x = [131 128 117 127 150 122 117 136 137 120 125 121 140]
x[-13]	131
x[1]	128
x[-1]	140
x[7]	136

B =
[[110 154 127 152 100 124 156 121 156 109 151]
 [105 121 140 122 147 120 102 125 102 151 127]
 [108 139 144 114 144 122 109 140 108 148 117]
 [146 155 106 105 142 109 154 154 153 106 107]
 [102 100 112 149 143 127 103 101 106 154 147]
 [110 143 143 112 143 122 112 143 111 147 115]
 [110 140 144 114 143 123 110 140 109 148 117]
 [103 100 113 148 143 128 103 101 105 154 146]
 [147 155 106 106 139 109 154 155 154 104 108]
 [107 142 121 154 100 144 151 110 152 135 149]]
B[-10][0] -> 110
B[:, 3] -> [152, 122, 114, 105, 149, 112, 114, 148, 106, 154]
B[1][1] -> 121
B[-7][-6] -> 109
B[2] -> [108, 139, 144, 114, 144, 122, 109, 140, 108, 148, 117]
B[5][-6] -> 122
B[-5][-4] -> 143
B[6] -> [110, 140, 144, 114, 143, 123, 110, 140, 109, 148, 117]
B[-2][0] -> 147
B[:, 2] -> [127, 140, 144, 106, 112, 143, 144, 113, 106, 121]
B[:, -7] -> [100, 147, 144, 142, 143, 143, 143, 143, 139, 100]
B[:, -3] -> [156, 102, 108, 153, 106, 111, 109, 105, 154, 152]
B[2][4] -> 144
B[-1][8] -> 152
B[-7][-1] -> 107
B[-6][9] -> 154
B[-5][3] -> 112
B[-3][-10] -> 100
B[-10][1] -> 154
B[:, 7] -> [121, 125, 140, 154, 101, 143, 140, 101, 155, 110]
B[-2][3] -> 106
B[-2][-3] -> 154
B[-4][4] -> 143
B[-4][-4] -> 140
B[4] -> [102, 100, 112, 149, 143, 127, 103, 101, 106, 154, 147]
B[-10][-8] -> 152
B[-7][-3] -> 153
B[-1] -> [107, 142, 121, 154, 100, 144, 151, 110, 152, 135, 149]
B[-6][8] -> 106
B[5][-10] -> 143
B[-5][10] -> 115
B[:, 9] -> [109, 151, 148, 106, 154, 147, 148, 154, 104, 135]
B[1][-6] -> 120
B[-1][4] -> 100

arr = [154 145 150 151 143 146 136 148 147 153 136 147 142 140 138 149]
arr[0] -> 154
arr[11] -> 147
arr[13] -> 140
arr[15] -> 149
arr[2] -> 150
arr[10] -> 136

A = [102 152 154 125 128 130 138 131 110]
A[0]: 102
A[6]: 138
A[8]: 110

M =
[[122 128 122 123 125 128 127 131 122 130]
 [136 125 138 134 137 126 127 135 134 123]
 [134 129 134 133 132 129 130 126 134 127]
 [131 142 133 131 135 142 140 142 131 144]
 [121 108 119 122 117 109 111 109 121 106]]
M[0][0] = 122
M[:, 8] = [122, 134, 134, 131, 121]
M[3][1] = 142
M[:, 6] = [127, 127, 130, 140, 111]
M[2][4] = 132
M[:, 2] = [122, 138, 134, 133, 119]
M[3] = [131, 142, 133, 131, 135, 142, 140, 142, 131, 144]
M[0][3] = 123
M[0][2] = 122
M[1][1] = 125
M[1][0] = 136
M[3][3] = 131
M[1] = [136, 125, 138, 134, 137, 126, 127, 135, 134, 123]
M[2][0] = 134
M[2][2] = 134
M[1][4] = 137

data =
[[150 105 150 128 128 150 105 128 128 150 105 128 128]
 [106 151 107 129 129 106 151 129 129 106 151 129 129]
 [106 151 106 126 126 106 151 126 126 106 151 126 127]]
data[0,0] => 150
data[1,12] => 129
data[1] => [106, 151, 107, 129, 129, 106, 151, 129, 129, 106, 151, 129, 129]
data[2,1] => 151
data[0,9] => 150
data[:, 8] => [128, 129, 126]
data[2,3] => 126
data[0,11] => 128
data[0,10] => 105
data[:, 6] => [105, 151, 151]
data[0,4] => 128

a =
[[127 121 129 130 141 148 148 148]
 [118 144 118 120 127 147 147 147]
 [134 118 133 132 122 109 109 109]
 [138 112 138 136 127 108 108 108]
 [127 137 126 125 114 109 109 109]
 [127 122 129 130 141 149 149 149]
 [130 133 128 126 116 107 107 107]
 [132 128 130 128 119 108 108 108]
 [129 135 127 126 114 107 107 107]
 [123 133 125 125 135 148 148 148]
 [119 143 119 120 123 143 143 143]
 [127 121 129 130 141 149 149 149]]
a[-12][0] = 127
a[-6][3] = 126
a[-6][-8] = 130
a[-10] = [134, 118, 133, 132, 122, 109, 109, 109]
a[6][4] = 116
a[-8] = [127, 137, 126, 125, 114, 109, 109, 109]
a[11][-2] = 149
a[:, -6] = [129, 118, 133, 138, 126, 129, 128, 130, 127, 125, 119, 129]
a[-7][5] = 149
a[-10][1] = 118
a[-1] = [127, 121, 129, 130, 141, 149, 149, 149]
a[-11][-5] = 120
a[-2][2] = 119
a[:, 7] = [148, 147, 109, 108, 109, 149, 107, 108, 107, 148, 143, 149]
a[0][-1] = 148
a[8][-6] = 127
a[2][-8] = 134
a[11][-5] = 130
a[8][4] = 114
a[-11] = [118, 144, 118, 120, 127, 147, 147, 147]
a[0][-7] = 121
a[-12][-2] = 148
a[5] = [127, 122, 129, 130, 141, 149, 149, 149]
a[:, -2] = [148, 147, 109, 108, 109, 149, 107, 108, 107, 148, 143, 149]
a[:, -7] = [121, 144, 118, 112, 137, 122, 133, 128, 135, 133, 143, 121]
a[2][-6] = 133
a[3][1] = 112
a[7][1] = 128
a[-11][1] = 144
a[8][3] = 126
a[5][-5] = 130
a[-11][-8] = 118
a[0] = [127, 121, 129, 130, 141, 148, 148, 148]
a[8] = [129, 135, 127, 126, 114, 107, 107, 107]
a[-12][-3] = 148

m = [105 138 125 130 123 143 115 132 148 142 130 145 119]
m[0]: 105
m[10]: 130
m[3]: 130
m[4]: 123
m[9]: 142

X = [104 131 139 116 134 143 119 131]
X[0]	104
X[-3]	143
X[4]	134

grid =
array([[135, 109, 139, 134, 139, 117, 142],
       [129, 123, 147, 128, 143, 126, 126],
       [124, 126, 143, 138, 108, 132, 116],
       [127, 128, 128, 126, 122, 113, 114],
       [132, 134, 123, 148, 134, 146, 134],
       [139, 156, 141, 142, 137, 126, 130],
       [120, 129, 140, 139, 123, 117, 128],
       [134, 127, 131, 136, 140, 115, 143],
       [131, 128, 124, 138, 124, 129, 121],
       [127, 132, 122, 130, 115, 130, 103],
       [133, 111, 144, 144, 127, 108, 114]])
Rows and columns are counted from 0.
(0, 0) => 135
(8, 1) => 128
(5, 6) => 130
(8, 2) => 124
(6, 2) => 140
(0, 3) => 134
(2, 5) => 132
(0, 4) => 139
(9, 2) => 122
(3, 2) => 128
(3, 0) => 127
(10, 1) => 111
(9, 6) => 103
(5, 2) => 141
(9, 4) => 115
(7, 2) => 131
(10, 0) => 133
(4, 0) => 132
(2, 3) => 138
(9, 1) => 132
(7, 0) => 134
(0, 1) => 109
(1, 6) => 126
(4, 5) => 146
(2, 0) => 124
(6, 0) => 120
(7, 1) => 127
(3, 5) => 113
(6, 3) => 139
(7, 5) => 115
(1, 3) => 128
(5, 4) => 137

W =
[[131 123 128 133 127 128 129 128 120]
 [113 138 141 128 135 139 139 138 128]
 [103 145 149 128 128 146 146 144 128]
 [131 122 128 135 127 128 129 128 120]
 [135 123 120 142 126 126 139 122 129]
 [114 137 141 130 135 139 140 138 140]
 [123 130 134 130 131 133 133 132 131]
 [133 128 117 108 123 117 109 120 132]
 [128 132 119 111 125 119 114 122 128]]
W[0,-9]: 131
W[-5,-6]: 142
W[5,3]: 130
W[2]: [103, 145, 149, 128, 128, 146, 146, 144, 128]
W[2,6]: 146
W[-5]: [135, 123, 120, 142, 126, 126, 139, 122, 129]
W[:, 2]: [128, 141, 149, 128, 120, 141, 134, 117, 119]
W[3,0]: 131
W[4,6]: 139
W[-8,4]: 135
W[-8,7]: 138
W[6,0]: 123
W[:, -3]: [129, 139, 146, 129, 139, 140, 133, 109, 114]
W[:, -1]: [120, 128, 128, 120, 129, 140, 131, 132, 128]
W[-7,-5]: 128
W[-1]: [128, 132, 119, 111, 125, 119, 114, 122, 128]
W[:, -4]: [128, 139, 146, 128, 126, 139, 133, 117, 119]
W[-9,8]: 120
W[-4,-3]: 140
W[-9,-4]: 128
W[-6,3]: 135
W[-1,8]: 128
W[-8,1]: 138
W[-6,4]: 127
W[-4,5]: 139
W[-8,6]: 139
